Below are the code and all the weights of a small trained network. Each question names an input and a target symbol and asks about switching units off, where a switched-off unit gives its printed mean instead of its output.

import numpy as np


def w(rows, s, z=0):
    codes = np.array(rows[::2]) - 128.0
    scale = np.full(codes.shape[1], s)
    scale[-1] = z or s
    return codes * scale


def f(y):
    return y / 2 * (1 + np.tanh(0.7978845608 * (y + 0.044715 * y**3)))


def softmax(a):
    e = np.exp(a - a.max(-1, keepdims=True))
    return e / e.sum(-1, keepdims=True)


def log_softmax(a):
    a = a - a.max(-1, keepdims=True)
    return a - np.log(np.exp(a).sum(-1, keepdims=True))


def net(x, mask):
    ids = ['βεζηθλξπστψω'.index(c) for c in x.split()]
    T = len(ids)
    res = E[ids] + P[:T]
    r = res
    for j in range(2):
        rows = slice(2 * j, 2 * j + 2)
        q, k, v = (r @ M[0][rows].T for M in (Q, K, V))
        z = softmax(np.where(np.tri(T) > 0, q @ k.T / 2**0.5, -1e9)) @ v
        o = O[0][rows]
        res = res + np.where(mask[j], z, o[:, -1]) @ o[:, :-1]
    y = f(res @ A[0][:, :-1].T + A[0][:, -1])
    res = res + np.where(mask[2:10], y, B[0][:, -1]) @ B[0][:, :-1]
    return log_softmax(res[-1] @ U[:, :-1].T + U[:, -1])


Q, K, V, O, A, B = {}, {}, {}, {}, {}, {}
E = w([
[224,145,166,22,67],'β',
[20,1,204,173,111],'ε',
[158,144,60,107,102],'ζ',
[178,129,86,97,78],'η',
[184,127,78,109,74],'θ',
[27,72,211,197,85],'λ',
[30,54,207,205,118],'ξ',
[69,203,198,61,209],'π',
[80,50,25,55,196],'σ',
[188,117,93,95,86],'τ',
[17,114,35,208,151],'ψ',
[55,210,172,237,202],'ω',
],0.0091)
P = w([
[160,83,155,125,2],'0',
[142,75,165,136,33],'1',
[134,64,162,135,66],'2',
[124,62,160,130,89],'3',
[122,64,156,133,114],'4',
[114,71,150,122,129],'5',
[102,72,150,119,146],'6',
[92,78,145,116,157],'7',
[81,85,145,110,175],'8',
[69,91,139,105,191],'9',
[56,99,138,104,203],'10',
[41,104,124,91,219],'11',
[33,107,124,91,236],'12',
[26,108,121,82,244],'13',
],0.0074)
Q[0] = w([
[225,227,45,132,126],'h0',
[15,18,131,222,107],'h0',
[255,223,51,125,96],'h1',
[181,143,27,61,93],'h1',
],0.0095)
K[0] = w([
[192,74,162,192,9],'h0',
[2,166,42,145,250],'h0',
[183,97,165,142,2],'h1',
[173,33,144,90,28],'h1',
],0.0085)
V[0] = w([
[185,137,223,2,139],'h0',
[126,162,249,197,107],'h0',
[137,226,132,193,195],'h1',
[82,120,134,41,137],'h1',
],0.009)
O[0] = w([
[172,153,238,52,205,81],'h0',
[85,169,241,137,30,102],'h0',
[185,141,184,254,124,2],'h1',
[147,227,95,60,57,176],'h1',
],0.0081,0.0036)
A[0] = w([
[178,94,164,172,126,213],'n0',
[167,218,225,116,146,112],'n1',
[90,180,253,179,132,174],'n2',
[180,123,134,71,200,54],'n3',
[135,114,155,68,180,254],'n4',
[235,160,127,101,33,124],'n5',
[99,182,194,254,172,55],'n6',
[166,199,119,103,60,204],'n7',
],0.0091,0.0081)
B[0] = w([
[192,102,2,107,172,150],'n0',
[41,35,75,85,186,157],'n1',
[188,222,223,229,177,181],'n2',
[11,134,232,250,46,151],'n3',
[184,130,142,41,140,246],'n4',
[116,122,3,245,137,146],'n5',
[208,3,115,82,54,163],'n6',
[223,230,29,193,73,167],'n7',
],0.0073,0.011)
U = w([
[244,226,16,93,57,165],'β',
[47,67,223,51,55,67],'ε',
[45,36,207,145,188,192],'ζ',
[128,142,103,147,152,2],'η',
[138,138,95,155,150,7],'θ',
[80,253,139,175,54,102],'λ',
[73,194,159,166,83,122],'ξ',
[155,206,178,101,232,246],'π',
[177,29,74,36,207,186],'σ',
[133,142,113,147,155,17],'τ',
[22,87,62,196,111,164],'ψ',
[214,72,125,200,158,93],'ω',
],0.0078,0.0055)

Each question gives the input, a string of symbols that net reads in full, and the target symbol t.
The units are the heads (2 rows each of Q, K, V and O) and the neurons (one row each of A and B). Each row of codes is followed by its name. A weight is (code - 128) times the scale printed after its matrix; where a second scale follows, it is the last column's (O, A, B and U).
mask holds one flag per unit, heads first, then neurons. A switched-off unit (its flag False) gives its mean, the last column of its rows in O or B, instead of its output. The means were averaged over made-up inputs and are rounded, as every weight is.
A unit's drop is (log p(t) with every unit on - log p(t) with that unit switched off) / (log p(t) with every unit on - log p(t) with every unit switched off).
The circuit of an input: a set's keep is (log p(t) with only the set's units on - log p(t) with every unit switched off) / (log p(t) with every unit on - log p(t) with every unit switched off). Starting from all 10 units, units are removed one at a time, each time the one whose removal leaves the highest keep (on an exact tie, the one counted first), for as long as the keep stays at least 0.8.
circuit, biggest first: the units of the circuit, biggest drop first
most important unit: the unit with the biggest drop
k most important neurons: the k neurons with the biggest drops, biggest first
drop when u is switched off: that unit's drop, to one decimal
input ψ λ τ τ ε π ξ ψ θ ψ β σ ε ξ, target σ: circuit, biggest first	(h0)
input η θ ω β π β ω τ τ ξ, target ω: circuit, biggest first	(h1, n6, n2)
input β τ ψ β β σ β ω π η σ ε ε, target σ: 2 most important neurons	(n2, n3)
input ε τ π ξ ε, target π: circuit, biggest first	(h0, n2)
input ψ η τ ω, target ω: 3 most important neurons	(n6, n2, n0)
input β ζ θ ζ π ξ, target π: circuit, biggest first	(n2, h0)
input η ψ ζ ψ λ σ ψ ψ β λ, target ψ: 2 most important neurons	(n4, n2)
input β ξ ψ β ξ η ε β τ ω ε β, target ε: 3 most important neurons	(n3, n1, n0)
input β ω ξ ε, target ω: circuit, biggest first	(h1, n2, n0)
input β ε ε, target ε: 2 most important neurons	(n5, n7)
input η ψ θ ζ σ ψ λ ε ξ, target ψ: 3 most important neurons	(n4, n2, n6)
input τ ξ λ, target λ: drop when h0 is switched off	1.4
input ψ π ξ η λ ζ η σ τ ψ ω ψ, target ψ: drop when n4 is switched off	0.2
input η ε λ ε β β ζ β θ ε β λ τ β, target ε: drop when h0 is switched off	1.1
input ψ τ β η π θ β β ζ τ ω ε, target ω: most important unit	h1
